Below are the code and all the weights of a small trained network. Each question names an input and a class and asks about switching units off, where a switched-off unit gives its printed mean instead of its output.

import numpy as np


def w(rows, s, z=0):
    codes = np.array(rows[::2]) - 128.0
    scale = np.full(codes.shape[1], s)
    scale[-1] = z or s
    return codes * scale


def f(y):
    return y / 2 * (1 + np.tanh(0.7978845608 * (y + 0.044715 * y**3)))


def log_softmax(a):
    a = a - a.max(-1, keepdims=True)
    return a - np.log(np.exp(a).sum(-1, keepdims=True))


def net(x, mask):
    res = np.array(x, float).reshape(1, 7) / 4 @ E
    y = f(res @ A[0][:, :-1].T + A[0][:, -1])
    res = res + np.where(mask, y, B[0][:, -1]) @ B[0][:, :-1]
    return log_softmax(res[-1] @ U[:, :-1].T + U[:, -1])


A, B = {}, {}
E = w([
[129,128,127,130,125],'x0',
[25,52,110,209,76],'x1',
[197,105,62,116,37],'x2',
[129,127,127,127,126],'x3',
[129,126,129,126,127],'x4',
[66,149,25,82,149],'x5',
[99,253,161,166,54],'x6',
],0.0058)
A[0] = w([
[167,87,214,141,100,44],'n0',
[129,128,127,130,128,25],'n1',
[103,210,149,140,69,51],'n2',
[153,37,123,85,169,69],'n3',
[160,35,103,109,167,109],'n4',
[104,202,151,119,65,121],'n5',
[112,214,138,163,81,53],'n6',
[63,57,132,188,73,64],'n7',
[50,166,191,147,229,84],'n8',
[71,165,22,90,156,88],'n9',
[179,179,158,48,154,34],'n10',
[176,176,127,84,161,39],'n11',
[18,47,137,173,60,1],'n12',
[172,32,110,110,194,42],'n13',
[195,114,76,130,53,88],'n14',
[209,82,225,201,111,6],'n15',
[174,116,82,128,65,23],'n16',
[104,214,142,151,71,52],'n17',
[85,146,176,119,203,33],'n18',
[97,128,145,148,149,14],'n19',
[159,79,132,147,129,10],'n20',
[205,183,120,48,185,45],'n21',
[198,182,135,99,175,69],'n22',
[108,147,138,140,157,84],'n23',
[115,153,145,153,110,26],'n24',
[165,84,216,157,80,99],'n25',
[180,101,70,103,22,46],'n26',
[44,174,1,65,150,31],'n27',
[120,192,129,124,106,65],'n28',
[195,117,81,127,56,122],'n29',
],0.0086,0.0071)
B[0] = w([
[216,116,140,101,136,131],'n0',
[224,11,72,157,148,57],'n1',
[128,125,67,144,187,182],'n2',
[113,143,78,145,189,189],'n3',
[99,169,71,141,182,236],'n4',
[105,147,95,140,194,251],'n5',
[120,122,63,119,184,183],'n6',
[135,126,59,122,35,222],'n7',
[64,17,187,135,137,245],'n8',
[238,165,186,128,139,210],'n9',
[141,100,99,155,40,161],'n10',
[146,96,88,138,68,128],'n11',
[135,100,58,130,14,207],'n12',
[105,130,72,135,199,191],'n13',
[85,70,173,130,142,192],'n14',
[255,133,164,98,147,167],'n15',
[144,23,147,122,132,108],'n16',
[111,117,59,105,187,190],'n17',
[147,25,170,160,155,123],'n18',
[163,13,93,123,109,70],'n19',
[189,41,98,119,173,75],'n20',
[110,138,62,137,33,211],'n21',
[127,116,101,140,43,178],'n22',
[122,79,120,93,133,96],'n23',
[183,59,55,126,151,77],'n24',
[207,171,151,115,130,207],'n25',
[96,35,178,150,130,182],'n26',
[251,134,181,98,134,204],'n27',
[133,106,79,149,150,122],'n28',
[77,89,178,136,149,229],'n29',
],0.031,0.0024)
U = w([
[141,120,96,144,9,98],'0',
[128,137,70,138,201,56],'1',
[254,141,208,94,117,99],'2',
[90,21,226,145,109,54],'3',
[110,165,171,131,87,254],'4',
[113,170,172,128,89,233],'5',
],0.0056,0.0075)

Each question gives the input, the list of numbers given to net, and the class t.
The units are the neurons (one row each of A and B). Each row of codes is followed by its name. A weight is (code - 128) times the scale printed after its matrix; where a second scale follows, it is the last column's (A, B and U).
mask holds one flag per neuron, in row order. A switched-off neuron (its flag False) gives its mean, the last column of its row in B, instead of its output. The means were averaged over made-up inputs and are rounded, as every weight is.
A unit's drop is (log p(t) with every unit on - log p(t) with that unit switched off) / (log p(t) with every unit on - log p(t) with every unit switched off).
The circuit of an input: a set's keep is (log p(t) with only the set's units on - log p(t) with every unit switched off) / (log p(t) with every unit on - log p(t) with every unit switched off). Starting from the 12 units with the biggest drops (on a tie, the unit counted first), units are removed one at a time, each time the one whose removal leaves the highest keep (on an exact tie, the one counted first), for as long as the keep stays at least 0.8.
circuit, biggest first: the units of the circuit, biggest drop first
most important unit: the unit with the biggest drop
top k neurons: the k neurons with the biggest drops, biggest first
drop when u is switched off: that unit's drop, to one decimal
input [0,-6,0,-3,1,6,-4], class 0: circuit, biggest first => n21
input [-2,-5,-5,1,3,3,6], class 1: circuit, biggest first => n5, n17
input [0,-5,-4,1,3,-7,6], class 2: top 4 neurons => n15, n25, n0, n4
input [0,3,-6,2,4,-8,-7], class 2: top 2 neurons => n15, n25
input [3,6,4,4,-3,3,7], class 1: top 2 neurons => n5, n17
input [-2,3,-2,-1,8,-5,4], class 2: top 2 neurons => n25, n4
input [6,-8,-8,6,-2,-1,8], class 0: circuit, biggest first => n10, n22
input [-5,-7,-1,-2,3,1,-4], class 0: circuit, biggest first => n21, n22
input [5,5,6,-6,6,-7,-7], class 1: top 2 neurons => n4, n13
input [7,5,-1,-7,2,7,-2], class 2: top 2 neurons => n27, n9
input [-4,3,3,2,-7,-8,5], class 2: top 2 neurons => n15, n25
input [0,8,-6,-8,-7,-7,2], class 0: top 2 neurons => n12, n7
input [2,4,-7,-2,-6,8,3], class 2: top 2 neurons => n27, n9
input [-4,0,7,-5,-3,2,-5], class 3: most important unit => n26
input [6,-8,-8,8,-8,-8,-3], class 0: top 2 neurons => n21, n22
input [-7,-3,-7,5,8,-5,3], class 3: top 2 neurons => n8, n18
input [-7,-7,-8,-2,4,2,0], class 3: top 2 neurons => n8, n18
input [-3,3,4,1,-5,-6,0], class 2: drop when n9 is switched off => -0.1
input [1,3,5,4,-8,5,8], class 1: drop when n21 is switched off => 0.0
input [-1,-2,6,6,-1,4,6], class 1: drop when n5 is switched off => 0.4
input [3,-4,5,6,-5,-7,1], class 2: top neuron => n15
